Below is a small trained network, with its code and all its weights. Each question gives an input and a class and asks what happens when units are switched off, that is, made to give their printed mean instead of their output.

import numpy as np


def w(rows, s, z=0):
    codes = np.array(rows[::2]) - 128.0
    scale = np.full(codes.shape[1], s)
    scale[-1] = z or s
    return codes * scale


def f(y):
    return np.maximum(y, 0)


def log_softmax(a):
    a = a - a.max(-1, keepdims=True)
    return a - np.log(np.exp(a).sum(-1, keepdims=True))


def net(x, mask):
    res = np.array(x, float).reshape(1, 4) / 4 @ E
    y = f(res @ A[0][:, :-1].T + A[0][:, -1])
    res = res + np.where(mask, y, B[0][:, -1]) @ B[0][:, :-1]
    return log_softmax(res[-1] @ U[:, :-1].T + U[:, -1])


A, B = {}, {}
E = w([
[155,45,103,226,109,34,151],'x0',
[140,83,186,98,60,57,70],'x1',
[24,112,154,105,242,73,142],'x2',
[10,172,112,105,8,126,184],'x3',
],0.012)
A[0] = w([
[203,144,52,121,212,133,101,79],'n0',
[199,156,148,81,161,99,71,254],'n1',
[116,113,151,98,217,107,100,108],'n2',
[185,80,96,219,146,129,114,238],'n3',
[127,159,208,2,187,206,64,241],'n4',
[23,187,105,95,142,135,51,206],'n5',
[183,34,142,238,182,92,126,210],'n6',
[85,69,180,192,110,72,147,189],'n7',
[179,147,135,69,159,159,99,254],'n8',
[70,154,10,141,181,102,138,201],'n9',
],0.011,0.0036)
B[0] = w([
[20,91,140,47,61,147,146,193],'n0',
[91,95,155,180,101,145,197,187],'n1',
[53,103,178,168,126,165,82,185],'n2',
[189,169,58,197,93,74,160,217],'n3',
[87,126,223,112,198,164,168,220],'n4',
[117,59,197,103,137,111,170,186],'n5',
[108,79,71,206,160,95,192,250],'n6',
[172,47,169,82,150,143,77,193],'n7',
[43,230,161,255,152,181,92,182],'n8',
[64,214,160,96,20,128,167,184],'n9',
],0.0095,0.021)
U = w([
[19,167,111,41,23,113,198,170],'0',
[160,90,164,33,254,92,120,32],'1',
[66,135,174,166,220,200,114,148],'2',
[123,209,72,173,210,104,94,3],'3',
[225,251,47,194,65,179,146,151],'4',
[188,84,86,105,64,108,54,167],'5',
[185,58,45,240,171,43,190,91],'6',
],0.0096,0.0033)

Each question gives the input, the list of numbers given to net, and the class t.
The units are the neurons (one row each of A and B). Each row of codes is followed by its name. A weight is (code - 128) times the scale printed after its matrix; where a second scale follows, it is the last column's (A, B and U).
mask holds one flag per neuron, in row order. A switched-off neuron (its flag False) gives its mean, the last column of its row in B, instead of its output. The means were averaged over made-up inputs and are rounded, as every weight is.
A unit's drop is (log p(t) with every unit on - log p(t) with that unit switched off) / (log p(t) with every unit on - log p(t) with every unit switched off).
The circuit of an input: a set's keep is (log p(t) with only the set's units on - log p(t) with every unit switched off) / (log p(t) with every unit on - log p(t) with every unit switched off). Starting from all 10 units, units are removed one at a time, each time the one whose removal leaves the highest keep (on an exact tie, the one counted first), for as long as the keep stays at least 0.8.
circuit, biggest first: the units of the circuit, biggest drop first
k most important neurons: the k neurons with the biggest drops, biggest first
drop of u: that unit's drop, to one decimal
input [-7,-8,-5,5], class 2: circuit, biggest first : n0
input [-1,-2,8,2], class 0: 3 most important neurons : n9, n8, n6
input [5,8,-6,3], class 6: 4 most important neurons : n0, n9, n2, n3
input [2,3,7,-4], class 6: 4 most important neurons : n6, n8, n4, n0
input [7,8,-7,5], class 6: 3 most important neurons : n0, n9, n3
input [2,5,7,-4], class 6: 2 most important neurons : n6, n8
input [-5,2,3,4], class 2: 2 most important neurons : n4, n0
input [-1,8,-5,0], class 5: 3 most important neurons : n6, n9, n0
input [-8,-7,-3,4], class 2: 2 most important neurons : n4, n0
input [3,8,-5,1], class 6: 3 most important neurons : n0, n9, n2
input [3,-5,0,1], class 0: 3 most important neurons : n9, n6, n8
input [-1,-4,-3,-2], class 0: 2 most important neurons : n0, n6
input [-2,-8,3,2], class 0: drop of n2 : 0.0
input [3,-4,-6,5], class 4: drop of n0 : 0.3
input [2,4,5,-4], class 6: circuit, biggest first : n6
input [8,-6,8,5], class 0: drop of n9 : 5.5
input [0,5,0,2], class 5: drop of n0 : 0.2
